Below are the code and all the weights of a small trained network. Each question names an input and a class and asks about switching units off, where a switched-off unit gives its printed mean instead of its output.

import numpy as np


def w(rows, s, z=0):
    codes = np.array(rows[::2]) - 128.0
    scale = np.full(codes.shape[1], s)
    scale[-1] = z or s
    return codes * scale


def f(y):
    return y / 2 * (1 + np.tanh(0.7978845608 * (y + 0.044715 * y**3)))


def log_softmax(a):
    a = a - a.max(-1, keepdims=True)
    return a - np.log(np.exp(a).sum(-1, keepdims=True))


def net(x, mask):
    res = np.array(x, float).reshape(1, 5) / 4 @ E
    y = f(res @ A[0][:, :-1].T + A[0][:, -1])
    res = res + np.where(mask, y, B[0][:, -1]) @ B[0][:, :-1]
    return log_softmax(res[-1] @ U[:, :-1].T + U[:, -1])


A, B = {}, {}
E = w([
[74,93,165,22,223,122,182,148,212],'x0',
[141,60,211,162,158,119,150,104,93],'x1',
[53,153,85,133,100,100,202,62,105],'x2',
[100,203,160,175,171,179,163,199,82],'x3',
[144,131,48,143,248,100,114,140,114],'x4',
],0.011)
A[0] = w([
[98,104,156,123,53,210,83,72,127,11],'n0',
[105,165,127,198,115,197,167,200,62,46],'n1',
[178,144,112,198,79,132,98,100,81,1],'n2',
[184,75,213,226,148,102,199,85,72,74],'n3',
[93,203,152,139,197,154,171,185,104,128],'n4',
[84,108,115,111,113,156,134,175,147,14],'n5',
[172,127,48,183,219,72,148,77,98,92],'n6',
[253,119,176,135,124,180,46,194,100,138],'n7',
[171,69,70,171,89,57,96,56,204,72],'n8',
[50,122,165,79,123,161,119,134,149,114],'n9',
[73,209,70,89,63,133,44,163,134,33],'n10',
[103,187,60,126,85,189,97,161,152,95],'n11',
[159,175,87,204,81,165,75,103,62,118],'n12',
[94,161,198,119,25,185,117,111,98,78],'n13',
[80,155,93,168,105,90,226,43,45,96],'n14',
[186,139,54,187,193,132,150,120,102,51],'n15',
],0.013,0.0058)
B[0] = w([
[119,126,174,131,68,142,93,152,172,182],'n0',
[215,70,192,154,71,91,144,101,53,204],'n1',
[144,50,132,163,216,80,206,70,220,210],'n2',
[55,202,214,54,161,35,53,70,113,206],'n3',
[199,81,186,131,122,117,153,91,93,214],'n4',
[171,135,130,117,149,106,126,90,154,137],'n5',
[143,127,218,201,152,184,63,156,156,216],'n6',
[149,177,62,59,123,223,128,90,122,243],'n7',
[200,85,220,131,64,105,157,96,44,224],'n8',
[135,99,171,155,152,164,163,126,159,179],'n9',
[129,165,189,87,176,74,63,85,127,195],'n10',
[74,159,202,76,160,88,73,109,87,192],'n11',
[123,113,119,160,181,145,184,67,157,252],'n12',
[94,115,222,176,89,185,74,219,190,215],'n13',
[157,202,86,45,115,248,143,73,138,215],'n14',
[108,120,203,159,83,165,53,215,199,190],'n15',
],0.013,0.017)
U = w([
[181,81,168,146,56,96,139,111,54,108],'0',
[104,149,180,183,120,163,92,199,184,86],'1',
[102,90,150,125,216,106,217,117,208,174],'2',
[71,196,165,88,170,42,72,108,109,126],'3',
[158,194,107,86,116,201,138,111,131,147],'4',
[127,155,130,128,116,186,140,119,100,167],'5',
[77,122,5,230,210,12,94,161,8,3],'6',
],0.016,0.015)

Each question gives the input, the list of numbers given to net, and the class t.
The units are the neurons (one row each of A and B). Each row of codes is followed by its name. A weight is (code - 128) times the scale printed after its matrix; where a second scale follows, it is the last column's (A, B and U).
mask holds one flag per neuron, in row order. A switched-off neuron (its flag False) gives its mean, the last column of its row in B, instead of its output. The means were averaged over made-up inputs and are rounded, as every weight is.
A unit's drop is (log p(t) with every unit on - log p(t) with that unit switched off) / (log p(t) with every unit on - log p(t) with every unit switched off).
most important unit: the unit with the biggest drop
top k neurons: the k neurons with the biggest drops, biggest first
drop of u: that unit's drop, to one decimal
input [-1,-6,6,-4,1], class 3: most important unit => n10
input [4,-8,8,5,-6], class 3: top 4 neurons => [n11; n10; n7; n12]
input [5,-4,-1,6,-5], class 0: top 3 neurons => [n4; n2; n12]
input [5,3,7,-2,6], class 4: top 3 neurons => [n14; n13; n2]
input [0,-4,6,-5,5], class 4: top 3 neurons => [n14; n1; n13]
input [-2,-3,4,5,-4], class 0: top 2 neurons => [n1; n7]
input [-4,1,5,0,-6], class 1: top 2 neurons => [n13; n7]
input [-5,5,-6,3,-2], class 4: top 2 neurons => [n7; n11]
input [-6,-3,6,4,8], class 1: top 2 neurons => [n15; n6]
input [1,-7,6,7,-1], class 0: top 3 neurons => [n1; n4; n3]
input [-1,-4,4,-2,1], class 3: top 4 neurons => [n7; n10; n11; n9]
input [0,7,-2,6,2], class 3: drop of n3 => 4.2
input [6,1,-6,-3,8], class 1: drop of n2 => 0.0
input [6,5,-3,-8,-5], class 0: most important unit => n8
input [-5,2,2,0,-3], class 2: drop of n2 => 0.4
